Below is a small trained network, with its code and all its weights. Each question gives an input and a class and asks what happens when units are switched off, that is, made to give their printed mean instead of their output.

import numpy as np


def w(rows, s, z=0):
    codes = np.array(rows[::2]) - 128.0
    scale = np.full(codes.shape[1], s)
    scale[-1] = z or s
    return codes * scale


def f(y):
    return np.maximum(y, 0)


def log_softmax(a):
    a = a - a.max(-1, keepdims=True)
    return a - np.log(np.exp(a).sum(-1, keepdims=True))


def net(x, mask):
    res = np.array(x, float).reshape(1, 3) / 4 @ E
    y = f(res @ A[0][:, :-1].T + A[0][:, -1])
    res = res + np.where(mask, y, B[0][:, -1]) @ B[0][:, :-1]
    return log_softmax(res[-1] @ U[:, :-1].T + U[:, -1])


A, B = {}, {}
E = w([
[63,113,181,183,77,92,117,84,62,64,117],'x0',
[109,92,149,169,88,158,73,183,139,110,78],'x1',
[65,175,67,150,67,123,247,79,131,155,81],'x2',
],0.016)
A[0] = w([
[128,168,73,104,117,104,231,86,106,161,130,141],'N1',
[104,209,138,95,100,77,201,136,166,139,151,139],'N2',
[214,134,109,21,215,149,106,152,216,219,147,84],'N3',
[129,118,196,87,135,42,115,167,64,113,158,74],'N4',
[61,128,203,127,130,61,142,51,7,68,137,174],'N5',
[209,47,190,137,186,143,18,155,99,82,179,252],'N6',
[109,160,55,126,100,160,189,62,134,142,143,173],'N7',
[103,102,166,129,59,91,147,121,77,119,154,121],'N8',
[132,97,180,169,114,91,26,184,117,100,98,211],'N9',
[51,105,167,192,67,88,140,79,104,39,67,202],'N10',
],0.011,0.0047)
B[0] = w([
[93,151,47,168,203,93,150,157,64,184,67,199],'N1',
[148,142,121,172,186,80,194,82,111,90,57,175],'N2',
[131,229,64,23,93,54,116,40,120,111,202,237],'N3',
[159,112,224,121,111,152,106,146,144,125,75,164],'N4',
[164,180,134,78,181,99,2,74,139,70,228,203],'N5',
[181,38,178,70,141,218,81,168,126,74,155,253],'N6',
[123,69,81,167,106,98,206,151,55,128,111,191],'N7',
[137,149,83,94,152,120,59,94,101,154,119,163],'N8',
[90,34,126,114,175,186,69,191,43,128,173,209],'N9',
[28,144,46,136,102,60,123,176,60,168,194,209],'N10',
],0.0097,0.03)
U = w([
[155,84,181,76,161,175,21,151,140,56,174,165],'0',
[184,179,119,20,119,115,116,99,249,101,174,254],'1',
[118,56,103,238,152,129,229,171,154,170,14,72],'2',
[125,206,244,139,37,97,136,142,200,161,193,41],'3',
[22,85,126,173,45,169,130,222,178,201,106,156],'4',
[144,169,225,107,192,60,70,64,209,82,166,48],'5',
[139,164,205,192,152,129,146,97,194,83,98,50],'6',
[93,203,47,112,165,2,157,102,98,152,146,145],'7',
],0.0078,0.0053)

Each question gives the input, the list of numbers given to net, and the class t.
The units are the neurons (one row each of A and B). Each row of codes is followed by its name. A weight is (code - 128) times the scale printed after its matrix; where a second scale follows, it is the last column's (A, B and U).
mask holds one flag per neuron, in row order. A switched-off neuron (its flag False) gives its mean, the last column of its row in B, instead of its output. The means were averaged over made-up inputs and are rounded, as every weight is.
A unit's drop is (log p(t) with every unit on - log p(t) with that unit switched off) / (log p(t) with every unit on - log p(t) with every unit switched off).
The circuit of an input: a set's keep is (log p(t) with only the set's units on - log p(t) with every unit switched off) / (log p(t) with every unit on - log p(t) with every unit switched off). Starting from all 10 units, units are removed one at a time, each time the one whose removal leaves the highest keep (on an exact tie, the one counted first), for as long as the keep stays at least 0.8.
units of the circuit, in order: the units of the circuit, biggest drop first
k most important neurons: the k neurons with the biggest drops, biggest first
drop when u is switched off: that unit's drop, to one decimal
input [-7,-2,-8], class 1: units of the circuit, in order	[N3]
input [-5,1,7], class 2: 2 most important neurons	[N5 N3]
input [-3,-4,-5], class 1: 2 most important neurons	[N3 N9]
input [-7,5,1], class 1: 2 most important neurons	[N10 N1]
input [4,-4,-1], class 5: 3 most important neurons	[N6 N9 N5]
input [-1,2,7], class 2: 3 most important neurons	[N3 N5 N7]
input [-5,-1,-2], class 1: drop when N7 is switched off	0.0
input [-1,0,2], class 2: drop when N10 is switched off	0.1
input [1,6,1], class 4: drop when N5 is switched off	0.3
input [-1,-5,4], class 2: drop when N3 is switched off	0.6
